Each row has a class, written as a number after it.
[-259   91 -225 -240  -60  -93    8   72  -27   67   61  -53  334   80
   98   85   31   60  194  144  -38 -372   67  183   62  160  228  102
   45  147 -133  -99 -115  203  179  135   17  -68  168]  7
[  89 -239 -261 -103  101  303  107  419 -194 -247  170  272 -480 -301
  115  413 -219  -90  240  225  399  -56 -306  -30 -127 -351   14   13
  -16  216 -153 -128  185  345  374 -264  270 -192  -58]  2
[-215 -303   10 -203  -84   57   60   56  114 -104  105   81   -9  -59
  240  315   -4    6  204   32   81   45 -207  151  283 -327  525  498
   12  182  -43   46  -66  -14  407 -151   84 -351 -273]  5
[ -34 -263  -85   21 -139 -181  112    5  -42  -74  322  -27 -108 -380
 -249  207  -42  -33  194  178  228  -84 -293 -121 -146  452   60  243
 -281   35  192   66  256  320  278 -229  -84 -181   74]  12
[ 279  397 -106  -54  271 -157  468  485  -34   42  313  -21  169  259
  350 -160 -407  -39  -66  205   61  119  -79   99 -109   27  498    0
  -83  191 -252  -10  153  -62  179   52  601  -32  -33]  12
[-302  -28 -375 -219 -197 -114  889  363  125 -123  340 -128  126   42
  330  437  -74  104   66  108  436   10 -392   29   55  -82  306   55
 -403  -17    4  405  202  186  408  298   43 -489 -167]  2
[-212   52  -95 -402  -79  -93  -24   62  -51 -134   86  129   51 -124
  356  191 -150  208   11  158  368 -216 -133   50   67 -177  400  169
 -251  -20 -164  -18   89  -39  408   96  -14 -113  -56]  8
[-317 -200 -440 -169 -165  205  237  335  -91 -108  192  237 -148  -91
  592  292 -229  211 -219  255  214   -3 -274 -126  116 -363  327  296
 -131    3  -82   56  199  140  230 -176  -44 -340   25]  3
[-443   67 -649  -87 -109 -107  514  195 -102 -118  237 -134  128  -87
   94  386 -145  -63 -244  257  319 -307 -212 -118 -178   96   46  191
 -581   86   40  -35   38  340  287  -55   33 -280    5]  0
[-302 -349 -359 -128 -186   63   58   15  -42   -7  138 -130 -225 -205
   90  565 -109  117   74  -32  364  -88   33 -174   73   21  -10  241
 -495   96  172  113  -79  216  149 -110   32  -94  -71]  3
[-125 -103 -328 -178  232 -192  317  214  146 -162  477   81  -58   49
  227  130 -246  -43 -230  202  300  112 -143  -93 -205 -178  531  361
 -187  207  -96 -291  341  -17  347  170   56 -178  -65]  6
[-130  -81  -89 -118  -37  403  141  381  -13 -133  267  301   10 -299
 -186   29 -116  145   96  127  -44   88 -102   -1  -29  -51  100  171
 -338  168   54 -164   11  317  338 -156  319   20   39]  10
[-258 -120  202 -388  372 -315 -142 -126  -61 -156   79  209 -168 -698
  170  -85 -338 -148 -279 -132  398  -18   49   -7   52 -425  112  269
 -274  212  193 -230  251   14  414 -166 -286  823   89]  7
[-153 -447  435 -227   63  237 -693 -470 -350 -172  103  315 -185 -820
 -272 -253  141  169  134 -194  434 -124 -124 -197  175  246  -54  442
 -379  -18  183 -187  193  335  349 -799 -167  497   91]  3
[-244 -243 -249  -86  -32  164  321 -245  -29  -53  271  -35  177  343
  -30   47  158   23 -194  -41  213 -172  -74 -205 -213  222  267  207
 -409  -55  -24   88  157   92  162  -33 -216 -487   83]  9
[ -48 -382   34   43  -71  469  114   21 -109  369  195  241  -92 -333
  375  246 -213   87   -4   85  175  261  -33  -58  391  -47 -127  510
 -162  456  -43 -201  300  110  382 -254 -169  180  -15]  0
[-174 -221 -349 -313 -145   94  392    7 -119 -124   93  107  174 -105
  103  271   21  -95  -50    8  369 -323 -388   13 -147  245 -164  119
 -521   23  223  125    9  450  177 -294  -47 -597 -180]  2
[ -21 -379 -151   11   54  135  -40  -30  -79 -143  243  220 -150   -6
  428  446 -152   -4  396   12  468   57 -231 -223   92  -90  439  122
 -197   88  -67 -173  309  168  239  -93  -54 -263    5]  2
[-321   82 -178 -641  224 -361  136  249   60 -214  207   71   98  -83
  439   62 -137   41  -18   22  399  -68 -268   29   32  -17  450  100
 -287   73  -98  -26  245  162   21  -19  111   71  -76]  6
[-201 -199 -165 -299 -178 -183  579  170  190 -281  339   84  200  -27
   -4  263 -164  -92   11  -90  363   77 -259   34 -194 -157  318  196
 -435  164  237  -13 -157   94  187  295  157 -376 -204]  1
[-228 -129   86 -165   91   -4   92 -159  -69 -190  279  202 -144  -79
  268 -123  -26  105 -187  103  621 -177 -143   79 -122  152  119   57
 -304 -249 -195 -151  275  118  -67   67 -133 -381  -48]  6
[-273 -303 -154 -587   94  -69  107  -57  203   15  252   48   43  -37
  176  179  -24   37   48 -176  123 -168 -270  -68 -362   14  511   41
 -270  200  145   31  303  342  467   -1 -298 -300    5]  1
[-243 -112   10   82 -254 -157  244   76 -214  -94  168  -20  156 -237
   78  303  404  267  -40   64  549   -2  -24  328  358  -59 -153  212
 -193  230  -20  449   16 -124  266   -9  -41 -505 -272]  1
[-153  128 -199 -239  -80 -323  463   56 -175 -212  199  192  150   33
 -162  238   26   17 -269  -43  286  263 -125  -55  -56  117   95  288
 -499  197   57  285 -196  114  -83 -104  142 -501 -293]  9
[-160 -107  112   55  -52   97 -463   -7   36   27  129  -86 -105 -491
  281  134  101  262 -254  -99  -44  360   59  -14  384 -395    8   66
  116  400  134   10  163   34  129 -561  -36  344   73]  10
[ -92  -69 -358  -78 -102    1  140  203 -142 -147   64   97 -139 -183
  102  443 -488  -82  148  437  171 -260 -104 -176 -266  -48  206  246
 -137  -27  -96 -258  -16   -4  230  238  -50  222   48]  5
[-243  294  217 -163 -117 -226 -293  163 -261  420  -34 -319 -275 -433
 -152  296  147  540 -308  201   24  234 -228 -220  213  -65  -32  -32
  -41    0  119  464  318   74  106 -478  147  448   83]  12
[-229   10 -385 -274  -86  -84  224    5  -83 -241  334  352   11 -345
  170  -39  -84  -14 -264   21  181    2 -278 -101  -26  223  273  169
 -431  164 -171  -46  112  531  150 -326 -138 -459   40]  11
[-183   20  -48   47  -94  130  306  241   30  -69  154 -317 -214 -260
  119  229  -85  154 -150  209   70  144  -30   61  233   -4 -278  117
  -29  -66 -128  426  230  119   62 -162   20  422   83]  4
[  80  -46 -184  -88  191  296  460  -51  -41  195  260 -106 -194  -98
  -24  421 -212 -110 -273   92  249   58 -103 -267 -146  311 -423  346
 -485  182  -59  234  481   50   57 -112 -104   86   13]  12
[  26 -266  -46  285 -100  535  -83  414 -271  -42  114  -61 -483  -69
 -254  340  -16    0   12  233  135   95 -153 -103   23 -629  -53  200
  169  382  -44  293  348   54  515 -299  518  300  120]  0
[-272  109 -106 -104  347 -228  230  -28 -334  237   72  -69  329 -364
  496 -270  247  287 -518  -77  142  -23 -110 -101   18  100  324  131
 -103 -117 -217  107  324   46  -86  -80 -387   42   70]  7
[-173 -169 -213  -39 -120  377  164  107   10 -140  222  125   -2 -328
 -107  302 -187  -35  168   39 -197   85 -146 -101  -10   82  205  232
 -153  376   39  -13  -38  359  267 -195 -207  237  -17]  5
[-101 -365 -260 -231   47  729   20   75 -108  289  137   -7 -279 -235
  132  118 -193  -26  -25   18  -61   31  149 -127   -5  114  109  419
 -371  167 -143  204  369  353  480 -707  -72  495  218]  0
[ -20  102   11  397   18   -6   27  532 -278 -114   12  -32 -245 -899
 -182  211  108  154  -69  282  -50  178   71  150  329 -640 -299  -12
  604  181  188  174  147  105  239 -221  212  644  193]  0
[-100   89  108 -327 -200  278 -127 -121  145  -78   35   41 -255  -37
  310  176  -18  -54  374 -205  354  268  107 -148 -107 -163  124    4
 -461  207 -146 -195  293  -56   99 -180  -15   89 -161]  4
[  25 -264  115  353  304  194  117  303  122 -401  305  -56 -234 -297
   -9 -156  -35 -233   43   49   34  331  114   38 -138 -302 -197   -9
  345  521   65 -137  277 -256    2   24  461  224  -96]  6
[  24 -284  -34 -267 -160 -169  -17  -20  -17  -58  372   38  -87 -247
    8  180 -136  108   95  185  314   84 -167  -43    8   44  264  385
  -54   67   20   72  -34   83  217 -464   86 -265   18]  2
[-338  112 -242   14 -292  218  198   86 -238  -42   61  186   42 -280
   85  190  283  187  -80  156  128 -218 -258  157  233  -94  155  189
 -112  151 -222   64  -40  247  292 -188 -289 -517 -180]  5
[ -80  -89 -165 -321 -141  183  105  -40  -48 -166  136  137 -162  149
   53  224  -83  -61  210   27  415 -137  -39  -12 -138  119  174  414
 -411 -123  -97   35   93  186  -43 -158    2  -58 -141]  4
[-322  -12 -213 -331  -82  142   16   49  -71 -109   55  193   68 -198
  237  392   70  146  142   63  257 -310 -239   66   34  -13  269  139
 -314  -31  -70   73  112  277  205  -84 -148 -317 -101]  1
[-484   85    5 -497  311 -164   42  143 -187 -546   -4  186  -45 -240
  454   16  -78  -36 -263  -94  242  -34  -52 -114  -47 -520 -203   27
   58  356  201   55  186 -128  -46 -324  114  221  -19]  11
[-133 -419 -331 -397  -82  281  218  338 -138  -93   49  151 -207  179
  407  125 -104  161  253  -11  188  -66  -98  -23  -66 -158    6  129
 -175  248 -138  159  -18  356  491 -278  243 -514 -110]  1
[ -69 -328   27 -265    1  -83  -98 -253 -123 -107  183  160   91   10
 -145   62   60  -72  -99  -57  432 -135 -176   16 -100  -24   98  379
 -334   96  -33  -63 -190   41   22 -303  -46 -438  -38]  4
[-446  215  268  314  234  155   27  -85   46 -338  400  154 -212 -744
 -500 -260   -8 -222 -134  168   78 -181 -204  290  296  259 -190  211
  -86  192  -72   16  529  446  505  -96   88  584  188]  4
[ 178   86  196  136  -58 -243 -147    0  -90   86  388  154  -95 -578
 -216   43 -151   -5 -180   39 -163  593   -9   16  305  483  120  598
  -22  340 -133   35  192 -116   83 -256  -94  266  105]  6
[-231   79  124 -204  262 -354  200  -71  197  176   79  -56  -94 -502
 -340   85 -165 -207   72  249   -6  122 -212 -192   64  -12  -76    6
   91   33  -12   -6  368  347  133  151  133  506  287]  0
[-269   55  -71  124  -73  -69  392  -21   87  126  300  -54  154 -208
 -368  149   36  -57  147   98  196 -144 -119  294  -81  247  104  218
 -322 -118   75   80  -45  310  369  159 -242 -139  -32]  2
[-190 -322 -457 -109   33  130   79  105  194 -340  237  103 -205  -88
  162  112 -486 -270  -20  -27 -298  -58 -180 -183    3  450  329  339
 -136  178  336 -204   35  420  260 -304  173  247  -28]  10
[-263   14  -62   56  -91  323    9 -112  -20 -238  146  204   29  235
   78 -313  139    1 -169 -126   59 -421 -215  115 -248  -91  344  170
 -173   -4  -16 -192   61   67  170    1 -258 -416 -104]  12
[-106   29   68  320  188  234  111   38  109 -293  505  191 -202 -345
  -61  -58 -138 -106 -383  -10 -119  163 -199  -83  264   57  349  460
 -198  407 -112 -219  724  195  518  120  145  335   85]  9
[-483  274  -94 -273   55 -372  567  287  -88   48  260   -1  360   60
  -52  -81   87  211  163   74  279  -50   82  208  131  262   87  116
 -448  320  -66   40    5  228  469  290  119  -31 -102]  9
[-239 -327 -233 -247 -122   14  224  290  -12  -97  202   53 -261 -202
  267  101 -134   56  237   70  404   27  -85  -85 -243 -253  -10  185
 -260  108  -72    4  150  119  426  -52  -11 -228   13]  11
[  29   11 -196 -158  110 -147  176  124 -221   15  282 -157  -28 -293
  -45  233   55  151 -195  144  284 -100   31 -165 -252   96  229   15
 -113 -132  -46 -194  131   41   91  -64  271 -316  266]  8
[-319   18 -127 -131  -63   67  376  -42 -116 -138  269  215  178 -301
    4  128  -59   59 -192  268  498 -284 -259  -97  192  253  -44  209
 -620  -27  -47  -93  176  109  109   37  -25 -116   -4]  10
[-396   25  110   38  -81   18 -288 -132  217 -391  251   74  -68 -343
 -219  -50   97    4  150  -76 -132 -136 -112  164  502   36  485  384
 -137  -21  110  -11  243  290  553 -240  -99  434  109]  2
[ -85   80 -206 -288   23 -330  566  213  122 -127  244  -34  310   45
  -21   83   10 -147 -160  -93    0   32  -19  386  -42 -153  371  163
  -52  323 -127  313 -313  169  161  188  196 -472 -147]  11
[-233  -15  -13 -254 -148 -329  399  -46 -166 -190  211   70  128 -198
   -8   12   47   51 -324   47  312  -13 -191  -71 -153  204  -26  339
 -431  119   74  -31  128   86    2   30  -51 -360 -134]  8
[ 153 -236  258  127  146  -43 -105 -284   52 -366  502  177  -69 -367
 -151 -291  111   13    0 -181  336  337  -23 -144   99  175  338  392
 -298 -133   64 -262  413  -35  285 -403 -306  214  112]  2
[-183   91 -149 -329  202 -357  610  208 -148  -99  342   95  488  387
  157 -182 -136  126 -170 -199  383   42 -220   41 -247  337  -30  196
 -667  296  198  101   62  197  527  160  138 -397 -178]  0
[-190 -168 -208  -26 -269  231   82  -64 -103 -126  123   55 -217 -605
  -48  332  -51  101  -45  298  252 -277 -138 -106  -30  -19   59  166
 -285 -281 -139  -68    6  314   49 -194 -224 -119  112]  4
[-261  -91 -316 -214   58  -50  429   31   40   48  315   55  371   62
 -127   19  -23  -30   30   30  169 -452 -317   38 -367  196  516  199
 -461  -84  -85  170  -47  236  303  306 -196 -494   28]  11
[-333  -79 -105  -32 -120  206  444  -23  -18  -61  213   32  295  140
 -133  -85  272  110    2  122 -150 -300 -114   61  245  231  163  369
 -132  135    5   20   28  312  236 -113   46 -453   -9]  12
[-249 -271 -238   79 -248   62  -76  -94  -67 -112   79  -67 -180 -241
   -9  248  -40   22   -9  207  323 -265   99  -93   85  -15 -114  337
 -100  -96  232 -205  -70  -90   17 -122 -143  129  -35]  6
[ 277  288  -84   85  -97  -42  128  238   74 -185  227 -129  -91   40
  573  592 -394 -109   54  -42  439  444 -220  126   89 -240  144  342
 -387  215 -220  122  404  -71  391   43   10  268 -256]  2
[-298 -389  -17 -495  322  160    0   66  130  -53  155   46   34   45
  344 -232  157  107 -242 -353  -79  363 -166 -114   34 -190  420  190
   49  426   97   54  360  183  292 -292  163  174  -63]  12
[-118  -37 -417  285  -63  257   48  392 -233   31  135 -185 -231 -178
  340  580 -183  120 -294  255  120  270   -1  -76 -149 -417  204  203
   78  242 -120  262  212 -155  304  -20  367   87  -36]  4
[-275 -297 -147 -277    6  220  -47   22  -19   64   93  -21 -218 -348
  101  224  -59  164   53  395  171 -387  -56 -155 -226  119  175  165
 -191 -165  -72 -253  383  209  314  -53 -193   98   95]  7
[ -50  -49 -372 -109   96 -203  330  213  313 -156  351  -33   92  244
   53   67 -106 -144  191  -90  251   67  -10  112 -155 -219  663  251
 -258   76 -225 -401   -3  122  446  481   -4  -14  -29]  1
[ -97   24  -36 -277   17  -89   92   90 -210   -7  220   65  -78 -189
  321  375 -136  256  281  242  560  -96  -26  -34   91  185  229  198
 -223    0 -125  -77  274  103  236    3   66   43  -83]  5
[-257 -342 -195 -252   12  199   61 -103 -199 -142  120  214 -267 -214
   10  224 -209   46 -254  132  220 -273 -153 -396 -308 -132  -13  146
 -252  132  104 -183   44  153   64 -167  -79 -190   43]  9
[-158 -241  122  127  186  446 -287 -199  -46  183  297   74 -148 -164
 -220   34  233  148  -18   14  218  287   27  -49  524  495 -119  651
 -327   41 -134  -73  494  108  220 -481 -127  585   51]  4
[-103 -534  149  -26  500  224 -162 -162 -139   20  346   63 -236 -389
  -98 -276  185   41 -344 -189  359  106   40 -254 -321 -172 -161  220
 -280   47   17    5  490  129  -20 -442  214 -160  283]  9
[-236  497 -195 -207  171 -466  423  373  -77  -81  205  -67  275   47
  558  220  -85  219  141  172  565  -57  126  275    5   22  189  -78
 -221   22  -58   42  222  -75  351  382  143  -39 -188]  11
[ -89  165  229 -145  -73 -170  193  -90  109 -105  334 -155 -194 -420
 -475  442  -59   -8 -191  214   51  316 -325 -173   85   27  117  273
  -88  103   61  193  391  311  277 -178  130  299   96]  10
[ -41   24  143  245  215   16  -88    8 -121   27  231 -168 -185 -205
 -138 -125   20   -7 -384  160 -206   76   20  -28  207   28 -199  325
  357  355  -37   10  122 -128   36 -532  215  171   91]  9
[-114  -85 -232  -38   27  -73  434   24  101 -216  205 -191  -35  -61
   64   78 -109 -181 -119  309  427 -337 -282  -14 -312 -134 -203  203
  -92 -130 -164 -103  -38   -6 -122   39 -144 -306 -107]  7
[-160   -8  -60  -59  -92  233  402   28 -260 -353  175  190   70 -114
  -68  253   20   -7 -201  126  110 -181 -336  -77   -3   14   34  261
 -341   93 -199  130 -217   40 -260 -333 -194 -529  -90]  12
[ -92 -143  -23 -411   -7 -163  197  141  197 -302  399  209 -203 -268
  241  305 -350 -132  342   71  613   71  -56  151 -116 -184  271  162
 -100   97   55 -212  260  192  341  160   88   64   68]  4
[  88  115 -295 -177 -123 -385  596  104 -293  149  290  -53  213  271
  144  316 -198  143 -138  205  458   64 -139 -183  -65  326   -9  414
 -545  224  -94  167  -24   48   63   26  218 -563 -235]  5
[-186  -12  -63 -250  249  139  383  208 -196  124  285  153  160  135
  -45  206 -159   68   42  201  217   55 -175  -89 -173  297  -13  249
 -249  419   50  -69  143   83  302  -27  359 -156 -115]  12
[-450 -578 -108  122  301  581 -166  -71 -189 -117  206  480 -243 -181
  198 -272   37 -213 -190 -280   29  -54 -241   37  291   19  -14  293
   63  403  204 -141  277  319  261 -696 -301  127  112]  2
[-115 -273 -150  -61 -206    4  107 -120 -217 -140  188  151  -30 -147
   37   24  128  198  -19    2  318  -61  187 -191 -178 -128  -19 -114
 -324  102   83   39 -238  -72  -90 -360 -120 -733   19]  2
[-189  -82   82 -216   80   29 -214  -34  112 -232  231  371 -332 -797
 -194 -156 -360   10 -178  -26 -295  165  113 -237   69  113  242  338
 -309  290   84 -329  157  106  116 -116  -79  731   71]  4
[  -9  -95 -192  107 -104  227  438  212   26  -58   61 -105 -127   22
  345  459   17  -66 -108   98  180 -213 -236   53   16 -331  107  134
 -310  -40 -240  243  169 -111   98  116  -66 -660 -190]  11
[ 161 -347 -162  -14  106  211   95  140  248 -350  586  -39 -497  -86
 -328  -73 -203 -110 -310  -85 -189  311 -343 -391 -365 -162  602  209
  -20  410 -138   31  386  326  406  -76  442   -4   64]  11
[-312  -90 -106  -97  -35 -127  191  500 -298   68  187   68  143  -45
  223   52   -8  415  166  150  164  -58  -10   88  209  244  -49  251
 -203  296  202   95   47  -20  359  -80  189  -38  -73]  12
[-446 -302  147 -199  175  389  114   82  -63 -131   91   81   61   66
  -71 -202  225  235  269   12  163 -429   12  154  -22 -150   89  -91
 -157   20  -22   77   24  307  403   32  300 -235   24]  10
[ 216 -176 -370   57 -240  227  130   75   11   53  146 -131  -56  135
 -423   22  146  110 -332  202 -620  124 -247 -258  -89  108  347  114
  258   57 -164  519  -89  147  288 -367  289 -689  136]  5
[  73 -437  192  285   50  312  -37  133 -201  176  231  -48 -507 -692
 -597  125   89   15  -21  443   73  110  102  -41  -58  170 -655  186
  280    1   44  200  260   62 -251 -442  288  136  299]  8
[ -10  -53  -54 -199  -29  -37  190  -48   98 -148  118  -16  130 -219
 -101  465 -140 -234   42  112  195 -116 -143  149 -229   13  147  236
 -420 -104   70  172  -34  187   45 -219 -186 -169  -74]  9
